Below are the code and all the weights of a small trained network. Each question names an input and a target symbol and asks about switching units off, where a switched-off unit gives its printed mean instead of its output.

import numpy as np


def w(rows, s, z=0):
    codes = np.array(rows[::2]) - 128.0
    scale = np.full(codes.shape[1], s)
    scale[-1] = z or s
    return codes * scale


def f(y):
    return np.maximum(y, 0)


def softmax(a):
    e = np.exp(a - a.max(-1, keepdims=True))
    return e / e.sum(-1, keepdims=True)


def log_softmax(a):
    a = a - a.max(-1, keepdims=True)
    return a - np.log(np.exp(a).sum(-1, keepdims=True))


def net(x, mask):
    ids = ['ΛΠΨΩητ'.index(c) for c in x.split()]
    T = len(ids)
    res = E[ids] + P[:T]
    u = 0
    for l in range(2):
        q, k, v = (res @ M[l].T for M in (Q, K, V))
        z = softmax(np.where(np.tri(T) > 0, q @ k.T / 4**0.5, -1e9)) @ v
        res = res + np.where(mask[u], z, O[l][:, -1]) @ O[l][:, :-1]
        u += 1
        y = f(res @ A[l][:, :-1].T + A[l][:, -1])
        res = res + np.where(mask[u : u + 4], y, B[l][:, -1]) @ B[l][:, :-1]
        u += 4
    return log_softmax(res[-1] @ U[:, :-1].T + U[:, -1])


Q, K, V, O, A, B = {}, {}, {}, {}, {}, {}
E = w([
[251,193,118,164],'Λ',
[94,166,132,123],'Π',
[83,110,192,222],'Ψ',
[101,118,187,71],'Ω',
[219,47,214,166],'η',
[199,133,133,215],'τ',
],0.017)
P = w([
[132,171,250,100],'0',
[91,136,166,116],'1',
[89,128,152,116],'2',
[93,129,140,115],'3',
[87,124,128,108],'4',
[110,121,128,103],'5',
[126,123,128,102],'6',
[126,123,128,104],'7',
[126,121,124,91],'8',
[141,125,125,103],'9',
[124,125,118,103],'10',
],0.012)
Q[0] = w([
[160,196,51,118],'0.h1',
[10,64,85,41],'0.h1',
[204,224,1,132],'0.h1',
[206,165,154,134],'0.h1',
],0.0073)
K[0] = w([
[82,176,110,111],'0.h1',
[53,72,190,175],'0.h1',
[254,134,170,102],'0.h1',
[241,199,210,162],'0.h1',
],0.0078)
V[0] = w([
[162,1,162,123],'0.h1',
[90,71,36,178],'0.h1',
[119,104,102,209],'0.h1',
[71,112,118,112],'0.h1',
],0.0099)
O[0] = w([
[181,191,237,130,139],'0.h1',
[193,136,111,90,2],'0.h1',
[22,96,5,107,138],'0.h1',
[205,198,253,123,83],'0.h1',
],0.004,0.007)
A[0] = w([
[168,148,254,140,207],'0.n1',
[161,30,117,21,81],'0.n2',
[123,254,82,125,240],'0.n3',
[179,232,106,175,2],'0.n4',
],0.0063,0.0015)
B[0] = w([
[20,85,241,221,254],'0.n1',
[159,158,152,170,152],'0.n2',
[184,178,253,101,166],'0.n3',
[212,92,171,155,157],'0.n4',
],0.0057,0.006)
Q[1] = w([
[153,18,1,73],'1.h1',
[178,66,97,212],'1.h1',
[165,91,142,96],'1.h1',
[86,57,58,112],'1.h1',
],0.0079)
K[1] = w([
[2,132,171,178],'1.h1',
[98,128,85,119],'1.h1',
[152,148,207,132],'1.h1',
[86,84,157,97],'1.h1',
],0.0099)
V[1] = w([
[91,164,175,127],'1.h1',
[172,153,189,255],'1.h1',
[73,21,141,219],'1.h1',
[68,220,61,140],'1.h1',
],0.0073)
O[1] = w([
[72,157,142,105,162],'1.h1',
[206,142,104,104,254],'1.h1',
[106,109,56,249,182],'1.h1',
[150,213,124,150,88],'1.h1',
],0.011,0.012)
A[1] = w([
[119,143,7,224,253],'1.n1',
[142,244,129,211,202],'1.n2',
[36,31,197,211,111],'1.n3',
[195,162,1,110,29],'1.n4',
],0.0077,0.0022)
B[1] = w([
[101,91,129,164,201],'1.n1',
[34,34,254,141,181],'1.n2',
[141,139,2,49,246],'1.n3',
[51,129,85,30,159],'1.n4',
],0.0091,0.014)
U = w([
[169,115,156,254,70],'Λ',
[186,156,12,154,67],'Π',
[74,136,59,22,113],'Ψ',
[53,159,170,91,251],'Ω',
[175,79,122,86,105],'η',
[75,93,100,126,194],'τ',
],0.0073,0.003)

Each question gives the input, a string of symbols that net reads in full, and the target symbol t.
The units are the heads (4 rows each of Q, K, V and O) and the neurons (one row each of A and B). Each row of codes is followed by its name. A weight is (code - 128) times the scale printed after its matrix; where a second scale follows, it is the last column's (O, A, B and U).
mask holds one flag per unit, layer by layer, with each layer's heads first. A switched-off unit (its flag False) gives its mean, the last column of its rows in O or B, instead of its output. The means were averaged over made-up inputs and are rounded, as every weight is.
A unit's drop is (log p(t) with every unit on - log p(t) with that unit switched off) / (log p(t) with every unit on - log p(t) with every unit switched off).
The circuit of an input: a set's keep is (log p(t) with only the set's units on - log p(t) with every unit switched off) / (log p(t) with every unit on - log p(t) with every unit switched off). Starting from all 10 units, units are removed one at a time, each time the one whose removal leaves the highest keep (on an exact tie, the one counted first), for as long as the keep stays at least 0.8.
units of the circuit, in order: the units of the circuit, biggest drop first
unit that matters most: the unit with the biggest drop
k most important neurons: the k neurons with the biggest drops, biggest first
top k neurons in layer l: the k neurons of layer l with the biggest drops, biggest first
drop when u is switched off: that unit's drop, to one decimal
input Ψ Ψ η Ψ, target Π: units of the circuit, in order => (1.n3; 1.h1)
input Ψ Ω Ψ Ω Ω Ψ Ψ η Λ τ, target τ: unit that matters most => 0.h1
input η Π η η, target Π: units of the circuit, in order => (1.n3; 1.n2; 1.h1)
input Ψ Ψ Ψ Ψ Ω τ Ψ Ψ Ψ τ Λ, target τ: units of the circuit, in order => (0.h1; 1.h1; 1.n2; 1.n1)
input Π Ψ η, target Π: units of the circuit, in order => (1.n3; 1.h1; 1.n2; 0.n1)
input Ψ τ Ψ Ψ τ Ω Λ η Ψ Ψ τ, target τ: top 3 neurons in layer 1 => (1.n4; 1.n2; 1.n1)
input Ψ Ψ Ω η τ Ψ Λ, target τ: 2 most important neurons => (1.n4; 1.n3)
input Ω Ψ Ψ Π, target Ω: 3 most important neurons => (1.n3; 0.n1; 0.n3)
input Ψ Λ Ψ, target Ψ: top 3 neurons in layer 1 => (1.n3; 1.n2; 1.n1)
input η η η Ψ Ψ τ τ, target Λ: top 2 neurons in layer 1 => (1.n3; 1.n1)
input Ω Ω Π, target Ω: drop when 0.h1 is switched off => 0.2
input Ψ Ω Ω Ω Ψ Ψ Ω Ω Ψ, target Ψ: drop when 1.h1 is switched off => 0.6
input η Π η Ψ Π Ψ Ψ τ, target Λ: drop when 0.h1 is switched off => 0.1
input Ψ η η Ψ, target Π: drop when 1.h1 is switched off => 0.6
